Below is a small trained network, with its code and all its weights. Each question gives an input and a target symbol and asks what happens when units are switched off, that is, made to give their printed mean instead of their output.

import numpy as np


def w(rows, s, z=0):
    codes = np.array(rows[::2]) - 128.0
    scale = np.full(codes.shape[1], s)
    scale[-1] = z or s
    return codes * scale


def norm(h):
    return h / np.sqrt((h * h).mean(-1, keepdims=True) + 1e-5)


def f(y):
    return np.maximum(y, 0)


def softmax(a):
    e = np.exp(a - a.max(-1, keepdims=True))
    return e / e.sum(-1, keepdims=True)


def log_softmax(a):
    a = a - a.max(-1, keepdims=True)
    return a - np.log(np.exp(a).sum(-1, keepdims=True))


def net(x, mask):
    ids = ['ΠΣΨΩαβδεζηθλμξτφ'.index(c) for c in x.split()]
    T = len(ids)
    res = E[ids] + P[:T]
    u = 0
    for l in range(2):
        q, k, v = (norm(res) @ M[l].T for M in (Q, K, V))
        z = softmax(np.where(np.tri(T) > 0, q @ k.T / 3**0.5, -1e9)) @ v
        res = res + np.where(mask[u], z, O[l][:, -1]) @ O[l][:, :-1]
        u += 1
        y = f(norm(res) @ A[l][:, :-1].T + A[l][:, -1])
        res = res + np.where(mask[u : u + 8], y, B[l][:, -1]) @ B[l][:, :-1]
        u += 8
    return log_softmax(norm(res)[-1] @ U[:, :-1].T + U[:, -1])


Q, K, V, O, A, B = {}, {}, {}, {}, {}, {}
E = w([
[159,137,125],'Π',
[98,94,5],'Σ',
[85,136,175],'Ψ',
[163,170,88],'Ω',
[150,178,80],'α',
[100,203,75],'β',
[91,130,147],'δ',
[104,118,111],'ε',
[121,164,152],'ζ',
[92,134,147],'η',
[3,131,107],'θ',
[109,87,92],'λ',
[171,135,119],'μ',
[126,142,140],'ξ',
[102,223,78],'τ',
[189,117,147],'φ',
],0.021)
P = w([
[125,201,148],'0',
[3,159,2],'1',
[142,186,167],'2',
[147,51,167],'3',
[149,181,163],'4',
[130,36,189],'5',
[154,178,163],'6',
[124,29,193],'7',
[93,178,196],'8',
],0.0082)
Q[0] = w([
[47,206,207],'0.h0',
[92,122,60],'0.h0',
[162,66,255],'0.h0',
],0.0064)
K[0] = w([
[70,115,82],'0.h0',
[2,132,149],'0.h0',
[148,131,82],'0.h0',
],0.0074)
V[0] = w([
[207,144,148],'0.h0',
[2,64,89],'0.h0',
[213,100,159],'0.h0',
],0.0093)
O[0] = w([
[192,111,254,49],'0.h0',
[134,81,171,218],'0.h0',
[74,83,92,3],'0.h0',
],0.0077,0.0035)
A[0] = w([
[92,56,102,237],'0.n0',
[224,130,249,97],'0.n1',
[162,102,127,141],'0.n2',
[145,157,103,149],'0.n3',
[119,202,161,65],'0.n4',
[89,152,101,222],'0.n5',
[154,77,188,3],'0.n6',
[154,184,80,85],'0.n7',
],0.012,0.0028)
B[0] = w([
[195,254,107,202],'0.n0',
[79,240,91,253],'0.n1',
[77,58,180,148],'0.n2',
[35,180,160,157],'0.n3',
[204,107,110,204],'0.n4',
[184,220,162,208],'0.n5',
[37,157,87,164],'0.n6',
[55,178,158,169],'0.n7',
],0.0069,0.0064)
Q[1] = w([
[225,13,60],'1.h0',
[255,184,65],'1.h0',
[96,237,75],'1.h0',
],0.0072)
K[1] = w([
[45,174,254],'1.h0',
[175,199,180],'1.h0',
[246,158,22],'1.h0',
],0.0052)
V[1] = w([
[137,102,35],'1.h0',
[4,93,212],'1.h0',
[211,255,55],'1.h0',
],0.0068)
O[1] = w([
[213,68,24,115],'1.h0',
[90,137,92,98],'1.h0',
[80,2,81,254],'1.h0',
],0.006,0.0094)
A[1] = w([
[72,94,103,157],'1.n0',
[174,90,154,122],'1.n1',
[124,70,249,154],'1.n2',
[155,113,136,76],'1.n3',
[86,98,85,93],'1.n4',
[91,61,111,154],'1.n5',
[100,169,74,254],'1.n6',
[155,97,146,153],'1.n7',
],0.014,0.0045)
B[1] = w([
[37,184,49,180],'1.n0',
[47,225,85,129],'1.n1',
[254,38,99,165],'1.n2',
[94,150,89,128],'1.n3',
[139,250,85,158],'1.n4',
[11,104,207,155],'1.n5',
[155,19,137,255],'1.n6',
[72,104,130,129],'1.n7',
],0.0077,0.011)
U = w([
[38,111,4,154],'Π',
[36,30,154,222],'Σ',
[144,190,174,53],'Ψ',
[167,184,131,235],'Ω',
[168,134,245,147],'α',
[165,190,90,70],'β',
[186,191,74,61],'δ',
[192,193,76,88],'ε',
[147,163,168,140],'ζ',
[143,174,125,12],'η',
[178,133,109,57],'θ',
[190,138,105,85],'λ',
[135,162,120,2],'μ',
[127,211,175,43],'ξ',
[180,49,32,244],'τ',
[175,110,38,164],'φ',
],0.011,0.0041)

Each question gives the input, a string of symbols that net reads in full, and the target symbol t.
The units are the heads (3 rows each of Q, K, V and O) and the neurons (one row each of A and B). Each row of codes is followed by its name. A weight is (code - 128) times the scale printed after its matrix; where a second scale follows, it is the last column's (O, A, B and U).
mask holds one flag per unit, layer by layer, with each layer's heads first. A switched-off unit (its flag False) gives its mean, the last column of its rows in O or B, instead of its output. The means were averaged over made-up inputs and are rounded, as every weight is.
A unit's drop is (log p(t) with every unit on - log p(t) with that unit switched off) / (log p(t) with every unit on - log p(t) with every unit switched off).
The circuit of an input: a set's keep is (log p(t) with only the set's units on - log p(t) with every unit switched off) / (log p(t) with every unit on - log p(t) with every unit switched off). Starting from the 12 units with the biggest drops (on a tie, the unit counted first), units are removed one at a time, each time the one whose removal leaves the highest keep (on an exact tie, the one counted first), for as long as the keep stays at least 0.8.
units of the circuit, in order: the units of the circuit, biggest drop first
k most important neurons: the k neurons with the biggest drops, biggest first
top k neurons in layer l: the k neurons of layer l with the biggest drops, biggest first
input Ψ β Ψ θ Ψ Ψ Ψ, target α: 2 most important neurons : (1.n0, 0.n4)
input ξ Ψ ξ η λ θ ξ, target τ: top 3 neurons in layer 1 : (1.n5, 1.n6, 1.n0)
input Ω φ Ψ Π Σ Ψ τ λ φ, target τ: 2 most important neurons : (0.n0, 1.n6)
input Ψ φ Ω α ε, target Σ: units of the circuit, in order : (0.n5, 1.n2, 1.n0, 0.n1)
input Ψ φ Ψ τ φ λ Ψ Ψ Ψ, target τ: 3 most important neurons : (0.n0, 1.n2, 0.n1)
input η ξ Ψ β μ δ, target Π: units of the circuit, in order : (1.n0, 1.n6)
input φ ε Ψ Ω τ ε Ψ Ψ φ, target Σ: 4 most important neurons : (0.n0, 0.n5, 0.n1, 1.n4)
input Ω ε Ψ Ψ λ Ω θ Σ φ, target τ: top 3 neurons in layer 1 : (1.n6, 1.n5, 1.n0)
input Ψ Ψ η ξ θ φ, target Π: units of the circuit, in order : (0.n6, 0.n1)
input ε Ψ θ ξ θ δ, target Π: units of the circuit, in order : (0.n6, 1.n0)
input δ Σ Ψ λ μ, target τ: units of the circuit, in order : (0.n0, 0.n5)
input φ θ ξ α, target Π: units of the circuit, in order : (0.n0, 0.n3)
input δ Ψ δ λ α, target τ: units of the circuit, in order : (0.n0, 1.h0, 0.n1)
input β ε τ δ Σ ξ λ ξ Ω, target τ: top 2 neurons in layer 1 : (1.n5, 1.n0)
input θ θ λ Ψ, target Π: 2 most important neurons : (1.n0, 0.n6)
input φ Π Ψ φ Ψ, target α: units of the circuit, in order : (0.n4, 1.n0)
input Ψ Ψ Ψ λ α α Ψ ξ Ψ, target τ: most important neuron : (0.n0)
input Ψ λ δ Ψ μ Π Ψ η, target Π: top 3 neurons in layer 1 : (1.n0, 1.n4, 1.n6)
input φ θ λ Ψ ξ, target τ: 4 most important neurons : (0.n4, 1.n5, 0.n1, 1.n0)
input Ψ τ φ φ ε ε Π Ψ Π, target Σ: top neuron in layer 0 : (0.n0)
input Ψ Ω Ψ Ψ ξ Ψ Ψ λ μ, target τ: top 3 neurons in layer 1 : (1.n6, 1.n0, 1.n4)
input θ φ θ Ω, target Π: 2 most important neurons : (0.n5, 0.n0)
input φ Ψ θ Ψ λ Π, target Π: top neuron in layer 0 : (0.n1)
input Ψ Ψ θ Ψ Ψ λ δ, target τ: 4 most important neurons : (0.n0, 1.n2, 0.n6, 0.n5)
input ζ Ψ β λ Π, target τ: top 2 neurons in layer 0 : (0.n0, 0.n5)
input φ ξ μ λ φ ε θ Ω, target Π: 3 most important neurons : (0.n0, 1.n0, 1.n4)
input Ψ β β Ψ ε Ψ δ ξ, target Π: most important neuron : (0.n1)
input φ λ η, target τ: 4 most important neurons : (1.n2, 0.n0, 0.n1, 0.n4)
input φ φ ξ Ψ Ψ τ ε, target Σ: 2 most important neurons : (0.n0, 0.n5)
